Look-ups in named tables: a row name and a column name give one cell, copied from the table.

Table Fizufo
,Zofone,Pipegor,Sif
Pipatam,4,5,121
Merufop,41,35,94
Tadam,69,101,93
Led,112,108,82
Fop,88,136,72
Keb,144,154,122
Rolinu,188,178,116
Tivi,202,239,72
Dofi,236,236,126

Fop, Pipegor: 136
Keb, Sif: 122
Rolinu, Sif: 116
Tivi, Sif: 72
Dofi, Sif: 126
Merufop, Sif: 94
Merufop, Zofone: 41
Dofi, Pipegor: 236
Tivi, Pipegor: 239
Pipatam, Zofone: 4
Merufop, Pipegor: 35
Fop, Sif: 72
Tadam, Pipegor: 101
Led, Pipegor: 108
Tivi, Zofone: 202
Fop, Zofone: 88
Dofi, Zofone: 236
Rolinu, Zofone: 188
Tadam, Sif: 93
Pipatam, Sif: 121
Row with the largest Pipegor: Tivi

Table Femodo
,Sefeb,Neb,Pof,Gorosoz
Kodote,7.8,8.7,4.2,6.6
Bita,6.9,7.7,3.5,6.7
Rolukoz,6.9,9.1,2.8,6.9
Lav,6.6,9.7,1.7,8.0
Ludo,7.1,9.1,3.7,6.8
Mudogug,7.3,9.1,4.3,6.4

Sefeb of Rolukoz = 6.9
Pof of Rolukoz = 2.8
Neb of Ludo = 9.1
Sefeb of Lav = 6.6
Pof of Bita = 3.5
Neb of Bita = 7.7
Pof of Kodote = 4.2
Gorosoz of Kodote = 6.6
Neb of Kodote = 8.7
Sefeb of Bita = 6.9
Gorosoz of Ludo = 6.8
Neb of Lav = 9.7
Pof of Lav = 1.7
Gorosoz of Mudogug = 6.4

Reb:
fields: Fozek, Mul
Gokin: [183, 204]
Furen: [186, 148]
Bofufo: [184, 153]
Pip: [196, 252]
Reva: [45, 158]
Zak: [155, 173]
Leki: [157, 173]
Zikef: [187, 180]

What is the Fozek of Zikef in Reb? 187
What is the Fozek of Gokin in Reb? 183
What is the Mul of Furen in Reb? 148
What is the Fozek of Furen in Reb? 186
What is the Mul of Leki in Reb? 173
What is the Fozek of Pip in Reb? 196
What is the Mul of Reva in Reb? 158
What is the Mul of Bofufo in Reb? 153
What is the Fozek of Zak in Reb? 155
What is the Mul of Zak in Reb? 173
What is the Fozek of Leki in Reb? 157
What is the Fozek of Reva in Reb? 45
What is the Mul of Pip in Reb? 252
What is the Fozek of Bofufo in Reb? 184
What is the Mul of Gokin in Reb? 204
What is the Mul of Zikef in Reb? 180

Table Tatuzul
|  | Zov | Kelo | Kekipi | Dez | Zan | Mog | Davabaz | Bol | Luv |
|---|---|---|---|---|---|---|---|---|---|
| Nukep | 148 | 98 | 137 | 114 | 97 | 91 | 167 | 168 | 86 |
| Ruv | 73 | 141 | 143 | 188 | 71 | 184 | 6 | 185 | 97 |
| Vomefo | 55 | 147 | 203 | 157 | 86 | 110 | 95 | 181 | 154 |
| Tar | 113 | 134 | 123 | 151 | 79 | 101 | 159 | 191 | 67 |
| Miv | 102 | 133 | 169 | 124 | 107 | 75 | 151 | 173 | 140 |
| Teb | 91 | 115 | 51 | 168 | 165 | 205 | 82 | 60 | 138 |
| Rak | 133 | 140 | 171 | 130 | 86 | 94 | 97 | 231 | 89 |
| Labe | 166 | 115 | 168 | 120 | 130 | 43 | 125 | 188 | 120 |
| Nud | 138 | 157 | 206 | 66 | 85 | 71 | 192 | 212 | 151 |
| Sokedi | 105 | 156 | 102 | 159 | 116 | 159 | 138 | 163 | 113 |
| Fizi | 121 | 110 | 78 | 173 | 184 | 154 | 34 | 93 | 140 |
| Nabal | 81 | 147 | 66 | 186 | 127 | 207 | 93 | 110 | 122 |

Nabal, Dez -> 186
Miv, Kelo -> 133
Fizi, Dez -> 173
Nukep, Bol -> 168
Sokedi, Zan -> 116
Rak, Luv -> 89
Which row has the largest Bol? Rak

Dovotot =
|  | Sapil | Guv |
|---|---|---|
| Kes | 432 | 643 |
| Sos | 690 | 527 |
| Zararo | 352 | 451 |
| Botan | 722 | 547 |
| Sasor | 244 | 806 |
| Daz | 363 | 567 |
| Zepode | 946 | 384 |
| Kidaf | 657 | 438 |
| Pemilop | 951 | 448 |
| Fovudi | 597 | 495 |

Fovudi, Sapil -> 597
Botan, Guv -> 547
Kes, Guv -> 643
Pemilop, Guv -> 448
Daz, Sapil -> 363
Botan, Sapil -> 722
Daz, Guv -> 567
Zararo, Sapil -> 352
Zepode, Guv -> 384
Sos, Sapil -> 690
Fovudi, Guv -> 495
Sasor, Guv -> 806
Sasor, Sapil -> 244
Pemilop, Sapil -> 951
Zararo, Guv -> 451

Table Geti
fields: Tifir, Povup, Dez, Buset, Luzoto, Sosefo, Fivupa, Pasoda
Lopu: [482, 427, 426, 551, 424, 401, 395, 358]
Tebit: [520, 444, 426, 523, 422, 384, 344, 315]
Sig: [484, 431, 424, 533, 418, 378, 320, 279]
Dasa: [505, 461, 427, 591, 409, 345, 262, 199]
Nev: [509, 409, 425, 694, 427, 422, 484, 424]
Mun: [324, 384, 416, 582, 410, 385, 347, 255]
Gufubu: [441, 391, 421, 585, 428, 440, 495, 456]
Dag: [474, 362, 420, 764, 437, 484, 665, 594]
Zigaze: [158, 271, 402, 594, 428, 513, 670, 575]

Tebit, Tifir => 520
Mun, Tifir => 324
Tebit, Buset => 523
Dasa, Buset => 591
Gufubu, Tifir => 441
Zigaze, Buset => 594
Lopu, Pasoda => 358
Lopu, Povup => 427
Dasa, Sosefo => 345
Mun, Povup => 384
Row with the largest Sosefo: Zigaze

Table Det
          Nok  Sugap  Zufefez  Gunus  Fipag   Ber  Dube  Vosatur   Fof
Nilap    5.53   7.04     8.93   8.74   6.70  4.74  5.22     3.23  6.27
Lon      3.53   1.86     6.82   7.63   9.15  2.69  3.68     7.17  3.83
Zabo     4.79   4.23     7.04   1.88   5.86  6.68  6.28     5.52  1.32
Gim      0.31   4.73     5.26   6.67   7.02  7.82  4.39     5.12  6.56
Pip      4.67   4.28     5.39   3.62   6.93  3.05  4.16     4.67  6.27
Vufud    4.72   4.83     4.29   8.02   5.25  7.23  4.82     3.37  1.97
Nilamen  5.24   5.24     4.41   5.12   3.69  6.30  3.00     5.77  3.33
Tosako   8.77   1.70     7.11   4.40   6.94  7.78  4.84     3.21  4.58

Nilamen, Vosatur -> 5.77
Nilamen, Dube -> 3.00
Zabo, Sugap -> 4.23
Gim, Sugap -> 4.73
Nilamen, Nok -> 5.24
Lon, Nok -> 3.53

Zesi =
cols = Gat, Zed, Mena, Gegek, Fon, Zonever, Nisofal
Tup: [7.06, 8.36, 5.53, 4.50, 6.62, 5.85, 5.77]
Ripu: [6.01, 4.08, 2.56, 5.98, 4.09, 3.14, 7.08]
Taromav: [4.16, 4.00, 5.20, 3.83, 6.54, 5.88, 6.98]
Lage: [5.32, 6.06, 6.85, 6.38, 7.90, 1.59, 8.14]
Tibe: [3.69, 4.75, 3.10, 2.24, 8.73, 4.41, 4.12]
Peg: [4.76, 3.38, 3.32, 2.93, 6.28, 4.12, 5.32]
Limema: [4.20, 6.84, 6.08, 7.47, 5.50, 5.63, 6.15]
Mulotan: [7.11, 6.19, 5.10, 5.10, 6.16, 6.23, 5.63]
Mivan: [5.63, 3.75, 5.20, 5.93, 5.66, 3.94, 3.30]

Nisofal of Taromav: 6.98
Nisofal of Mulotan: 5.63
Gegek of Ripu: 5.98
Fon of Tibe: 8.73
Nisofal of Lage: 8.14
Fon of Limema: 5.50

